Each row has a class, written after it.
[ -37  -10   15   27   -6   -8  -24    2    6 -102  -33  -44  -16   19
   11   31   -8  -12    9   24   -1  -22    9  -18   26   25   14  -11
   11   34    7  -68  -19   -3  -37  -50  -34  -10  -12   51   -5] => zez
[ -1 -18  -1 -19 -14  13 -13  -4  -3 -39  48  15  23   7 -60 -28  -3   1
 -35  -1 -30 -18  -5 -39 -44  14 -46 -39  44 -10  13 -10 -38 -28  -9  -4
 -21 -17   4  29  12] => tev
[  9  -3  50 -11   2   0 -11  -6  -5  47  23  -1 -30   0 -13   0 -22  26
   2   0  41 -48   3 -26   0   2  26  32  46 -27  22 -30 -33  22  43 -38
  11  10  -9 -18  32] => nat
[ 16 -14  37  -4  -7 -11   3  -8   0  33  44   6 -21  -2  -1  13   1   6
  12 -24  35  -1  -2 -25  11   7  25  17  32   7  25 -31 -31  10  27 -21
  19  16   2  -6  16] => zez
[ 41   4 -17   7 -16   9 -14   1  -1  24  38  48  23   2 -42  -8  -3   0
  -6  16 -13 -31   2 -44 -88  28 -29 -55  46 -21  25   3 -24 -19   5   7
 -16 -18  10  16   7] => zepat
[-10  15  13  26  -2  -4 -21  10 -18 -66  32  48   4 -30  -4 -17  50 -49
   3  -5 -22 -15   0 -36  -1  13 -31  35   3  -3 -23 -58 -28   7 -37 -31
 -18 -33  -6 -37  12] => mer
[ 25  -3  19 -13 -19  -3  -9 -12   5  40  37  20   1  -4  -3   9  -2   7
  14 -20  69   1   4 -24   0  13  21  11  18  -6   4 -29 -16  13  28 -15
  25  12   7 -28  23] => Lusub
[ -25  -12   -2   27  -31   -9  -28  -14    8 -103  -36  -38    8   13
   11   27   -6    1    0   36    2  -52   10  -22    4   31    4   -4
    0    9    2  -32  -11   -2  -31  -58  -36  -23  -25   65   -9] => nat
[ 14 -16  37   0  -9 -11   2 -13  -2  36  50   2 -15  -3   4   9   6   2
   6 -20  44  -6  -2 -33   5  12  26  12  37  10  25 -35 -37   9  27 -19
  20  13   3  -9  16] => zez
[  5  24  -3  27  -3  -9  -8   5 -17 -65  40  44  -4  -8 -14 -14  33 -38
   8  -3 -13 -16  -8 -28  -7   5 -50  27  25  19  -5 -56 -25  -4 -26 -39
 -20 -23 -10 -19   2] => Mobip
[ 16   0  42 -14   8   4  -5   3   2  44  48  -3 -14   3  -9  -2 -22  15
  -4  -5  36 -29   2 -10   6   4  24  19  44 -30  13 -30 -30  32  47 -23
  -6  22  16 -21  20] => kasad
[ 19   0  30   2 -15  -8   4   0   1  37  38  16 -12   9   2   4 -13   8
  17 -22  44  -8  -3 -17  18  14  19  18  21 -15  24   0 -23   5  22 -27
   9   5   8 -19  17] => Mudat
[ 19   8 -20  -9 -29  18 -20 -10   3 -21  32  46  18   3 -53 -22   6   8
 -23  19  -9 -11   5 -47 -59  21 -34 -55  39  -5  14  -2 -13 -10  -4   1
  -7 -10  17  17  23] => Lusub
[  3 -20  -6 -16 -22  24 -17   8  -6 -43  55  26  26   8 -57 -38  -2  -1
 -43  -5 -30 -17   0 -36 -37  12 -47 -30  31  13   8   3 -46 -22  -9  -9
 -24 -20  12  34  14] => mer
[ 13  16  22  16   5  -9 -10   3 -14 -51  38  43   5 -24 -19  -4  48 -45
   7   9  -6 -28  -6 -31 -12   1 -40  31  12  -5 -15 -52 -19  11 -36 -31
  -8 -28 -13 -29   8] => Mobip
[ 29  10 -12   4 -17  16 -19  -6   4  -6  44  46  24   2 -36 -16 -13   6
 -22  32 -25 -28   2 -60 -72  22 -36 -58  61  -7  18   6 -28  -5   8   1
 -23  -2  27  30   7] => kasad
[ 29  -6 -14   5 -18   7 -20  -6  -1   6  42  43  27  -5 -50  -6   9  -4
 -10  18 -17 -33   6 -57 -89  30 -33 -58  48 -17  27  10 -27 -20   3  -5
 -21 -20   9  22   8] => zepat
[ 23  -5  26  -1 -15 -12  -2  -5   9  38  37   1  -8   4   6  11 -10   9
  13 -16  45 -15   1 -22  16  10  13  23  23 -24  22  -4 -23   5  23 -15
  19   9   6 -14   6] => Mudat
[  9 -19 -10  -9 -15  16 -11   9  -6 -17  41  15  30  10 -52 -21  -3  -2
 -25   6 -15 -24   2 -43 -65  11 -46 -46  47  -9  23  -6 -40 -22   4  -8
 -29 -15   3  16   5] => zepat
[ 13   0  19 -20 -14   0  -5 -12   1  40  31   5  -9   3   0   6  -6   4
   6 -26  65   2   4 -12  16  10  27  15  17  -3   8 -22  -8  17  33 -28
  16  16   9 -32  24] => Lusub
[ -3  27  16  35  -3 -12 -12   0 -26 -60  32  41  -7 -40   1  -8  48 -56
  -7  13 -25 -24   5 -29   4  14 -31  19   0 -14 -14 -56  -6  19 -38 -32
 -30 -32 -10 -31  19] => Pul
[ -34   -6    6   24  -20   -6  -23   -1    6 -107  -45  -57   -4   21
   13   24  -26    4    3   32    4  -49   13  -12   15   19   -1    6
    4   15    6  -47  -15    1  -30  -67  -36  -16  -24   58   -1] => nat
[ -29   -6   -2   28  -26  -11  -26    5   12 -114  -32  -51    0   29
   17   32  -13  -11    7   34    1  -27   15  -29   29   33  -10   -9
    2    8   -1  -40   -8   -6  -52  -55  -31  -19  -21   50  -15] => Mudat
[ 47   2 -10   6 -23  11  -3 -10  14   1  51  59  10  -7 -43 -16 -21  13
 -14  12 -28 -28   0 -39 -85  19 -33 -58  41 -14  21   1 -31 -26  -5   0
 -15 -16  22  52  16] => Momi
[-10   0   1  35 -15  -7 -16  14 -29 -91  37  27  -7  -6  -6 -21  44 -48
  10  -6  -2  -4  -3 -42  14   8 -46  36  17   9  -9 -51 -34 -16 -46 -42
 -32 -25  -8 -16   1] => Mudat
[ 37  -1  30 -12  -2 -10   4 -13  15  59  53  11  -2   4  -2  12 -15  11
  16 -20  48 -10  -3 -13  -4  10  14  17  27  -1  23  -7 -26  16  35 -14
  30   8   6 -16  18] => Mobip
[ 17 -15   1 -15 -18  21   9   3   5 -26  66  33  17   7 -50 -39 -32  11
 -36  -3 -21 -18  -4 -33 -56   3 -50 -48  42  -2  20 -16 -43 -28 -10 -21
 -24 -12  14  41  21] => Momi
[ -20   10   -5   45  -17   -5   -9    1    6 -106  -45  -52    3   23
   26   29  -22  -21   10   35   20  -47   17  -21   13   32   10  -19
   -9   22    2  -72  -17  -23  -38  -35  -50   -6   -5   63   -6] => redi
[ -38    2    2   40  -16   -8    1   15    8 -107  -45  -66  -12   20
   26   20  -20   -5    7   26   19  -27   10  -20   35   28   12  -13
   -7   34    5  -83  -22  -15  -31  -34  -37  -10  -21   59   -8] => zez
[ -34   -6    4   29  -16   -6  -26  -13    5 -105  -35  -29   -3   21
   17   34  -17  -15    9   32    4  -38   15  -16   23   30   10  -19
   10   21    7  -59  -17   -7  -42  -60  -43   -7   -6   44    5] => redi
[  2  12  20  40  -1 -16 -13   4 -23 -66  32  42  -2 -35  -1  -2  52 -49
   0  10 -29 -13   3 -24  -8  13 -27  16   2 -13 -19 -58 -13  21 -38 -28
 -31 -34  -4 -22  20] => Pul
[ 14  -5  -6 -10 -25  12 -15  11   6 -45  37  10  20  16 -50 -27 -12  -4
 -31  14 -22 -22   4 -55 -37  11 -63 -33  45 -10  15  -4 -38 -33 -15   4
 -19 -15  -5  29  -4] => Mudat
[ -8   0  11  14   4  -2 -16  13 -31 -51  38  33   4 -21 -15  -8  57 -60
   6  -2 -12 -22   1 -30 -20   4 -36  28  11 -15  -8 -52 -13   2 -37 -48
 -35 -25 -16 -42   2] => zepat
[ 20   1  -2   2 -10  10  -8   3   1 -28  41  27   9  -1 -43 -20 -13  -1
 -39  18 -38 -16   2 -26 -42  16 -45 -46  32  -7  15 -11 -27  -6  -6   0
 -29 -21  10  25  19] => Pul
[ 17  -8  44  -4  -1  -3  -6  -5  -8  46  32  -2 -24   1 -16   4 -11  26
   3  -6  42 -40   1 -33  -1   4  32  36  34 -25  16 -27 -31  13  44 -32
   7   7 -10  -5  29] => nat
[ -2  -4  36 -23   6  10 -12  -5  -9  31  30  -1 -20   4 -25  -3  -5  15
  -3 -17  62 -12   6 -30  26   1  42  17  32 -20   9 -37 -10  25  35 -37
   8  17  11 -34  34] => Lusub
[ 14 -10  -3  -7 -13  13  -1   6  -3 -37  59  23  19   0 -48 -26 -14  -5
 -48  10 -37 -10  -1 -31 -42  13 -51 -45  37  -1  19  -3 -25  -9 -12  -7
 -35 -18  12  28  19] => Pul
[ 30   4 -16  13 -31   1 -16  -6  10 -29  33  17  20   6 -40 -13  -1   6
 -19  25 -15 -32   7 -54 -52  27 -41 -46  44 -16  27  16 -27 -25 -10   6
  -8 -15   9  40  -1] => Mudat
[ 29  14 -20  18 -26  11 -20 -10   6 -14  30  43  17   3 -37 -20   0   8
 -10  23 -18 -26   0 -56 -45  27 -32 -51  39 -23  32  27 -21 -24  -8  12
  -8 -19  20  27   3] => Mudat
[  3 -18  53  -2  10  -3  -2  -6  -5  32  37 -10 -37  -7 -14  13  -3  13
   8  -9  43 -27   0 -36  17   2  41  21  47 -10  23 -43 -35  21  35 -18
  12  19  10  -1  17] => zez
[ 11  -1  42  11   7 -15   2  -9  -6  44  49   6 -21 -12   1  10 -10  16
  -5  -9  34 -21   7 -33  14  15  35   5  41 -24  21 -35 -20  38  35 -37
   3   5  10 -25  34] => Pul
[ 15  20  16  15   4   0 -20   6 -14 -55  41  49  -1 -14 -15 -10  43 -44
  13   7 -14 -23  -4 -32  -4   5 -45  30   9  -6 -11 -54 -14   4 -36 -26
  -6 -25 -15 -29   6] => Mobip
[ 21 -16  24  -2 -17  -7   1 -10   3  41  46  13   4 -10  10  -1  -7   7
   3 -36  50 -15   5 -29  12  16  28  19  25  -4  14 -13 -36  19  32 -26
  18   5  16 -13  16] => mer
[ -31    9   -5   36  -18   -4   -5    8    4 -105  -36  -46    4   31
   26   14  -19  -18    9   22   20  -37   16  -17   23   31   10  -15
  -12   28    6  -73  -13  -28  -35  -38  -50    0  -16   48   -4] => redi
[-17  13  -5  17 -13  -2 -10   9 -24 -90  32  31  -2 -13 -19 -15  45 -48
   1  -4  13   1  -4 -26  -3   8 -34  28  14  20 -23 -68 -16  -4 -32 -43
 -35 -16  -3 -25  13] => Lusub
[ -5  -6   6 -26 -13   9 -14   3   3 -31  35  16  19  11 -53 -33 -11  -2
 -39   4 -35 -22   0 -28 -46  12 -55 -42  50  -5  13 -26 -37 -23 -10 -13
 -19 -13  -1  19  21] => tev
[  3  -8  -4 -30 -21  28 -21   4  -5 -34  37  25  20  22 -64 -29  -6  -1
 -37   6 -11   2   4 -39 -45   7 -43 -40  38   6   0 -21 -25 -17  -8  -2
 -17 -10   9  19  23] => Lusub
[ 13   9 -14  -9 -23  23 -23  -7   5 -23  39  39  16   1 -54 -20  -1   8
 -19  23  -1 -19   3 -46 -53  23 -34 -51  35  -6  16  -4 -13 -15  -3   1
 -10 -10  18  17  25] => Lusub
[ 10 -12  29  -6   9  -5  -4   4 -10  62  41   8 -16   4  -9   9  -8   7
  11 -19  48 -26   4 -26  -4  13  31  16  42 -27  23 -34 -23  14  38 -42
  -5   9   0 -36  18] => zepat
[  1  14  16  14  -5  -3 -19  10 -22 -51  25  28  -1 -22   3  -5  38 -46
  -4  20 -15 -16   3 -31  -6  -2 -42  32  14  -9 -31 -66 -25  13 -27 -32
 -25 -10 -13 -32   4] => kasad
[-26  -6  -5  18 -13   1 -36  -5  19 -98 -18 -30   4  19  20  32 -11  -9
   1  42 -14 -20  12 -11  18  29  -6 -10  -3   8  -4 -38  -9   9 -32 -53
 -45  -8   1  52  -5] => kasad
[ -17    5   -6   31  -16   -5  -12    9   10 -102  -26  -54    6   27
    7   23  -24    2    8   29   16  -41   10  -22   17   27  -12  -18
   -5   32    2  -52  -18  -11  -26  -45  -29  -18  -22   54  -11] => Mobip
[-25 -11  -7  25 -14 -14 -30  -4  26 -95 -36 -42   9  14  20  39 -22  -2
   4  46  -4 -26  19 -25   6  30  -2 -20  10  13 -11 -47 -16   5 -25 -43
 -46  -5  -6  64 -14] => kasad
[ 39   5  34  -4 -10  -6   6  -8  18  58  57  19  -8  -3  10   3 -24  17
   9 -24  36  -8   3  -1 -19  13  20   9  19 -20  19 -37 -32   4  29 -25
  22   8  10  -5  37] => Momi
[-13  -3  -3  27 -22  -4  -8   5  17 -87 -21 -25 -10  19  22  24 -37   7
   9  20   2 -22  10  -3   7  27   2 -20  -7  16   1 -61 -17 -13 -39 -65
 -34 -14 -14  58   5] => Momi
[ 16 -15  40  -7  10  -1  -9   4 -16  64  39   4 -28   4 -19  14  -1   8
   9 -11  38 -31   6 -23 -10   8  29  13  43 -31  18 -33 -28  26  39 -48
   0   8   0 -36  26] => zepat
[ 11   1  39   1   7  -4  -1  -9  -4  32  36   5 -17   5  -5   8 -10   6
   8 -13  38 -33   6 -33  10   7  36  13  48 -18  22 -47 -27  10  34 -31
   0  23  13 -20  28] => redi
[ 20  -2 -10  10 -24   8  -9  -2   4 -30  42  27  15   5 -45 -22  -9   7
 -16  21 -13 -32   0 -56 -44  21 -43 -44  49 -18  25  14 -30 -19 -11   6
 -13 -16  14  31   1] => Mudat
[ -1   9  15  25 -11  -3 -22  14 -20 -65  35  48   7 -27  -1 -14  51 -55
   4  -5 -15 -23   3 -43  -8  17 -34  32   1   1 -24 -60 -27   1 -43 -34
 -22 -30  -9 -24   9] => mer
[ 30   8  -6  11 -14   8  -3  -9   2  -8  47  47   8 -10 -43 -13 -10   8
 -32  24 -38 -20   0 -35 -55  24 -32 -61  37 -14  26  12 -18   4  -3   1
 -21 -21  18  25  23] => Pul
[ -9  15  22  31   1  -9  -9   6 -24 -69  39  37  -3 -38   2 -10  49 -57
  -5   9 -24 -13   2 -29  -1   8 -37  23   1 -12 -13 -60 -13  20 -44 -31
 -29 -30  -8 -35  20] => Pul
[  7 -11  -8 -11 -22  21 -19   8   3 -43  44  13  15  25 -42 -36  -8   2
 -29  10 -26  -9   1 -47 -18  10 -58 -33  38 -14  21   0 -31 -24 -17  -3
 -13 -14   4  21   4] => Mudat
[ 15  24  19  16   4  -6 -16   5 -17 -60  43  43   7 -12 -22  -1  52 -46
   7   8 -24 -25  -8 -24 -19   5 -44  28   9   0 -22 -49 -10   4 -33 -27
 -10 -27 -12 -17   4] => Mobip
[ -37    3  -16   19  -29    0  -16   11    7 -111  -37  -57    4   29
   15   13  -15   -7    1   21   37  -18   18  -19   30   35    3  -18
  -19   30  -12  -71    1  -11  -31  -51  -40  -10  -21   37    0] => Lusub
[  3  -1  57  -1  12  -4  -4 -10  -7  35  47  13 -34  -5 -21   5  -3  10
   9 -14  33 -21  -3 -21  11   6  38  16  46  -7  29 -40 -35  20  32 -24
  13  11  12 -13  31] => zez
[ 34   9 -15   7 -26  18 -14   5   4 -14  30  45  10   9 -36 -23  -6   4
 -15  22 -25 -23  -2 -53 -43  20 -44 -47  45 -24  30  17 -23 -17 -14   1
 -12 -17  17  15   6] => Mudat
[ -24   -6   -4   37  -17  -23  -19   -6   19 -108  -29  -44   -4    6
   22   39  -12  -10   -3   33  -18  -22   19   -6   22   39    3  -22
   -6    9    0  -46   -1   19  -37  -52  -44  -24  -13   54   -1] => Pul
[-23  11 -10  14 -13   4 -21   4 -25 -95  28  29 -10  -7 -12 -18  48 -52
   1  -8  -4  12  -1 -27  12   7 -39  29   7  21 -23 -67 -12  -1 -35 -51
 -33 -20  -4 -31  16] => Lusub
[-22  -7 -16  31 -23  -4 -17  18  -3 -88 -31 -61  13  31  22  20  -8 -16
  12  13  21 -31  19 -15  11  40   7 -18 -18  12   5 -56  -7 -18 -27 -52
 -51 -19 -28  39 -11] => zepat
[  9   4  -8 -26 -20  28 -20  -2   3 -32  37  26  18  16 -56 -26 -10  -2
 -34   9 -12  -9   4 -41 -41  12 -43 -46  36  -3   6 -15 -17 -12  -2  -4
 -15 -10  16  16  21] => Lusub
[-10  11  14  28 -10  -4 -19  13 -18 -69  27  39  -1 -31   0 -14  42 -49
   4   0 -12 -29   4 -42   2  16 -32  33   8  -4 -24 -68 -35   8 -35 -33
 -21 -32 -12 -30  11] => mer
[-18  14   2  13 -11   8 -27   4 -30 -74  29  46 -17  -4 -16 -16  38 -47
   4  -2   7   5   1 -30   7   9 -31  24  18  19 -25 -76 -18   1 -33 -51
 -28 -19  -2 -30  27] => Lusub
[  6 -10  13 -14 -13  18 -10   1  -8 -25  47  25   6  12 -57 -26  -6   1
 -32   8 -29  -6  -4 -45 -45   4 -42 -40  57  13  23 -24 -48 -19  -6   6
  -5 -10   1  24  16] => zez
[  5 -10  47  -4   8  -4  -5  -7  -5  31  38  -1 -37  -5 -16  12   1  12
   6 -12  37 -18  -3 -27  19   5  37  18  41  -1  27 -35 -33  15  36 -30
  10  17   4 -12  22] => zez
[  4  -2  47  -9  20  -1 -12 -12  -2  32  56  -2 -23  10 -27   5 -14  26
   8 -12  42 -33  -1 -22  27   2  26  28  39 -17  20 -31 -28  24  42 -32
  19   9   6 -14  24] => Mobip
[-14  23  14  23   4  -6 -20   3 -22 -64  19  24   0 -21   3  -8  45 -51
   3  -1 -20 -28  -7 -24   2   9 -33  28  11 -18 -20 -77 -16  -1 -37 -35
 -22 -24  -3 -30   7] => tev
[ -30    0  -10   33  -22   -2  -11   22    8 -102  -32  -53    7   22
   27    6  -23   -9   -5   13   19  -41   16  -22   31   37    4   -7
  -18   30   -6  -65  -19  -13  -36  -51  -46  -18  -13   50  -12] => mer
[ -8  14  12  31 -23  -5  -8   7 -35 -70  20  30 -15 -11  -5 -12  37 -39
   6   6 -17 -24  -1 -43 -27   2 -44  39  24  16 -11 -58 -36  -3 -27 -51
 -26 -24 -26 -11  16] => nat
[-19   8  -6  32 -20  -2   4  19  20 -90 -26 -56  -9  28  28  10 -48   8
   3  17  25 -33  14  -4  15  28  -1 -15 -23  21  -4 -86 -25 -33 -24 -46
 -44  -8 -25  68  -6] => Momi
[  4 -14   1 -16 -18  29 -16   9  -8 -31  57  43  28   5 -56 -43  -5   1
 -39  -4 -28 -19  -2 -48 -44  10 -48 -38  42   9  12   1 -48 -18  -6  -9
 -19 -19  18  18  19] => mer
[ -25   -6  -10   35  -30   -5  -14    9    9 -106  -50  -64    3   25
   28    9  -16    6    4   27   16  -48   16  -28   25   29    2   -2
  -19   15    0  -58  -15  -15  -21  -53  -43  -16  -33   63   -8] => nat
[  6  20  28  21  -5   3   2  13 -20 -46  42  62 -18 -24  -8 -17  19 -37
  11   0 -11 -18  -7  -9 -23  -1 -36  24   5  -6 -16 -74 -32  -6 -39 -42
 -23 -22 -10 -21  27] => Momi
[ 15 -17  28  -2   8  -5  -6   2 -13  52  43  -3 -16   0 -13  14   1   4
  15 -18  43 -28   3 -23  -7  13  29  14  33 -25  17 -21 -21  14  39 -38
  -2   7   0 -29  14] => zepat
[ 47  -7  24 -12  -3  -9  -2 -14  15  54  48  25  -7   2  -7  20 -16  14
  15 -13  39 -18  -4 -22  -3  12  10  12  38  -9  21  -6 -23  22  31 -24
  27   6   6 -13  13] => Mobip
